Below are the code and all the weights of a small trained network. Each question names an input and a class and asks about switching units off, where a switched-off unit gives its printed mean instead of its output.

import numpy as np


def w(rows, s, z=0):
    codes = np.array(rows[::2]) - 128.0
    scale = np.full(codes.shape[1], s)
    scale[-1] = z or s
    return codes * scale


def f(y):
    return y / 2 * (1 + np.tanh(0.7978845608 * (y + 0.044715 * y**3)))


def log_softmax(a):
    a = a - a.max(-1, keepdims=True)
    return a - np.log(np.exp(a).sum(-1, keepdims=True))


def net(x, mask):
    res = np.array(x, float).reshape(1, 5) / 4 @ E
    y = f(res @ A[0][:, :-1].T + A[0][:, -1])
    res = res + np.where(mask, y, B[0][:, -1]) @ B[0][:, :-1]
    return log_softmax(res[-1] @ U[:, :-1].T + U[:, -1])


A, B = {}, {}
E = w([
[164,131,230,80,61,151,101],'x0',
[19,66,255,225,53,154,186],'x1',
[76,235,137,76,67,161,216],'x2',
[74,248,169,197,145,104,80],'x3',
[165,131,151,168,118,2,162],'x4',
],0.0078)
A[0] = w([
[147,144,133,162,156,8,135,173],'n0',
[125,89,147,83,166,128,62,162],'n1',
[96,107,190,120,67,105,139,195],'n2',
[171,134,149,90,109,184,139,181],'n3',
[86,173,102,97,108,162,175,167],'n4',
[145,166,109,109,123,121,71,113],'n5',
[156,122,125,102,125,164,69,255],'n6',
[70,139,103,98,123,93,123,93],'n7',
[123,166,109,140,152,53,116,153],'n8',
[136,113,87,144,167,112,135,178],'n9',
[143,109,178,141,122,73,117,194],'n10',
[96,130,115,117,142,159,139,105],'n11',
[111,72,139,189,179,187,160,79],'n12',
[108,156,106,138,136,106,172,116],'n13',
[111,86,140,137,103,130,110,167],'n14',
[101,115,125,112,125,112,148,92],'n15',
[92,74,163,130,139,160,102,185],'n16',
],0.015,0.0043)
B[0] = w([
[221,215,102,252,137,18,249,252],'n0',
[158,145,155,80,124,123,100,192],'n1',
[207,189,185,144,77,101,118,230],'n2',
[176,73,139,139,163,2,122,192],'n3',
[149,144,69,245,103,137,241,222],'n4',
[101,111,194,81,155,140,75,187],'n5',
[220,54,197,90,136,61,91,210],'n6',
[132,122,102,121,139,209,139,148],'n7',
[181,163,109,129,78,91,66,214],'n8',
[181,130,158,154,124,110,138,200],'n9',
[207,124,103,181,52,58,178,198],'n10',
[80,116,100,120,194,122,192,154],'n11',
[186,73,177,88,162,85,68,195],'n12',
[133,221,95,81,116,197,163,175],'n13',
[145,111,134,133,124,67,116,172],'n14',
[62,158,134,128,143,218,132,134],'n15',
[163,97,173,142,143,54,140,197],'n16',
],0.008,0.011)
U = w([
[134,70,150,35,155,75,33,227],'0',
[173,113,120,153,102,26,155,198],'1',
[111,158,103,111,81,188,147,3],'2',
[3,84,84,125,174,179,152,51],'3',
],0.011,0.0022)

Each question gives the input, the list of numbers given to net, and the class t.
The units are the neurons (one row each of A and B). Each row of codes is followed by its name. A weight is (code - 128) times the scale printed after its matrix; where a second scale follows, it is the last column's (A, B and U).
mask holds one flag per neuron, in row order. A switched-off neuron (its flag False) gives its mean, the last column of its row in B, instead of its output. The means were averaged over made-up inputs and are rounded, as every weight is.
A unit's drop is (log p(t) with every unit on - log p(t) with that unit switched off) / (log p(t) with every unit on - log p(t) with every unit switched off).
The circuit of an input: a set's keep is (log p(t) with only the set's units on - log p(t) with every unit switched off) / (log p(t) with every unit on - log p(t) with every unit switched off). Starting from the 12 units with the biggest drops (on a tie, the unit counted first), units are removed one at a time, each time the one whose removal leaves the highest keep (on an exact tie, the one counted first), for as long as the keep stays at least 0.8.
circuit, biggest first: the units of the circuit, biggest drop first
top k neurons: the k neurons with the biggest drops, biggest first
drop when u is switched off: that unit's drop, to one decimal
input [3,-8,6,3,-4], class 0: circuit, biggest first	n0
input [-6,-4,-4,-8,-1], class 0: circuit, biggest first	n0, n4
input [-6,7,-7,-2,-3], class 0: circuit, biggest first	n0, n12
input [4,7,-3,-8,-7], class 0: top 3 neurons	n0, n12, n4
input [-8,-5,1,-1,-3], class 2: top 2 neurons	n0, n3
input [4,-8,6,2,-4], class 0: top 3 neurons	n0, n5, n10
input [-1,6,-5,4,-4], class 0: top 3 neurons	n0, n4, n12
input [5,-8,3,6,-8], class 0: drop when n0 is switched off	0.1
input [-5,6,6,1,-4], class 2: drop when n0 is switched off	0.2
input [-4,1,-4,-1,-5], class 0: drop when n0 is switched off	0.1
input [1,1,8,6,-2], class 2: drop when n1 is switched off	0.0
